Below are the code and all the weights of a small trained network. Each question names an input and a class and asks about switching units off, where a switched-off unit gives its printed mean instead of its output.

import numpy as np


def w(rows, s, z=0):
    codes = np.array(rows[::2]) - 128.0
    scale = np.full(codes.shape[1], s)
    scale[-1] = z or s
    return codes * scale


def f(y):
    return y / 2 * (1 + np.tanh(0.7978845608 * (y + 0.044715 * y**3)))


def log_softmax(a):
    a = a - a.max(-1, keepdims=True)
    return a - np.log(np.exp(a).sum(-1, keepdims=True))


def net(x, mask):
    res = np.array(x, float).reshape(1, 3) / 4 @ E
    y = f(res @ A[0][:, :-1].T + A[0][:, -1])
    res = res + np.where(mask, y, B[0][:, -1]) @ B[0][:, :-1]
    return log_softmax(res[-1] @ U[:, :-1].T + U[:, -1])


A, B = {}, {}
E = w([
[106,133,113,248,241,66,124,152],'x0',
[98,97,165,136,105,155,251,170],'x1',
[167,57,209,125,131,92,94,197],'x2',
],0.018)
A[0] = w([
[24,238,21,147,138,169,152,52,255],'neuron 1',
[194,149,137,84,122,98,34,53,182],'neuron 2',
[195,181,139,74,82,163,49,109,199],'neuron 3',
[181,107,64,51,113,134,127,119,159],'neuron 4',
[131,69,161,66,40,180,229,137,156],'neuron 5',
[180,18,228,76,93,139,121,255,100],'neuron 6',
[153,186,29,65,117,121,122,76,187],'neuron 7',
[116,188,100,194,175,37,19,119,146],'neuron 8',
[75,126,137,164,103,104,248,135,211],'neuron 9',
[120,159,91,144,181,61,53,141,113],'neuron 10',
[229,139,106,80,77,150,8,62,221],'neuron 11',
[137,145,104,215,128,158,184,214,74],'neuron 12',
[231,13,247,83,125,7,73,250,180],'neuron 13',
[87,200,106,95,152,164,194,61,213],'neuron 14',
[103,213,84,178,151,112,119,35,229],'neuron 15',
[102,123,140,91,57,158,193,147,147],'neuron 16',
[63,142,112,226,170,64,234,218,31],'neuron 17',
],0.0098,0.0082)
B[0] = w([
[142,129,179,171,8,167,88,99,226],'neuron 1',
[127,59,126,164,178,89,186,102,186],'neuron 2',
[105,78,163,118,128,103,213,34,188],'neuron 3',
[139,127,164,99,126,72,151,75,166],'neuron 4',
[99,167,168,121,69,183,89,151,214],'neuron 5',
[44,100,124,114,103,205,169,177,216],'neuron 6',
[162,106,144,118,96,158,107,87,186],'neuron 7',
[97,167,39,197,109,182,20,229,209],'neuron 8',
[149,173,199,86,87,130,120,39,190],'neuron 9',
[92,160,102,148,136,167,103,196,180],'neuron 10',
[130,52,151,149,157,102,202,51,206],'neuron 11',
[147,79,170,128,121,84,176,101,162],'neuron 12',
[39,83,90,154,194,148,178,201,251],'neuron 13',
[176,170,180,122,113,55,75,87,188],'neuron 14',
[130,104,86,201,43,139,105,129,196],'neuron 15',
[133,205,115,56,63,147,102,149,182],'neuron 16',
[133,18,178,171,148,78,232,34,198],'neuron 17',
],0.011,0.031)
U = w([
[199,72,153,177,104,15,137,50,214],'0',
[84,127,107,170,43,246,88,204,180],'1',
[98,39,154,143,228,83,217,123,137],'2',
[118,123,46,177,244,91,78,244,3],'3',
[174,249,170,39,91,104,61,128,81],'4',
],0.011,0.0039)

Each question gives the input, the list of numbers given to net, and the class t.
The units are the neurons (one row each of A and B). Each row of codes is followed by its name. A weight is (code - 128) times the scale printed after its matrix; where a second scale follows, it is the last column's (A, B and U).
mask holds one flag per neuron, in row order. A switched-off neuron (its flag False) gives its mean, the last column of its row in B, instead of its output. The means were averaged over made-up inputs and are rounded, as every weight is.
A unit's drop is (log p(t) with every unit on - log p(t) with that unit switched off) / (log p(t) with every unit on - log p(t) with every unit switched off).
The circuit of an input: a set's keep is (log p(t) with only the set's units on - log p(t) with every unit switched off) / (log p(t) with every unit on - log p(t) with every unit switched off). Starting from the 12 units with the biggest drops (on a tie, the unit counted first), units are removed one at a time, each time the one whose removal leaves the highest keep (on an exact tie, the one counted first), for as long as the keep stays at least 0.8.
units of the circuit, in order: the units of the circuit, biggest drop first
top k neurons: the k neurons with the biggest drops, biggest first
drop of u: that unit's drop, to one decimal
input [7,4,0], class 0: units of the circuit, in order -> [neuron 13]
input [8,-1,1], class 3: units of the circuit, in order -> [neuron 8; neuron 1; neuron 5]
input [7,0,7], class 3: top 3 neurons -> [neuron 8; neuron 11; neuron 3]
input [-6,0,-4], class 0: top 2 neurons -> [neuron 11; neuron 3]
input [-7,1,-5], class 4: top 3 neurons -> [neuron 16; neuron 17; neuron 5]
input [7,0,1], class 3: top 2 neurons -> [neuron 8; neuron 1]
input [-1,0,-2], class 0: top 2 neurons -> [neuron 8; neuron 6]
input [2,-8,4], class 3: drop of neuron 8 -> 0.6
input [2,1,4], class 2: drop of neuron 8 -> 0.3
input [1,5,-2], class 0: drop of neuron 17 -> 0.2
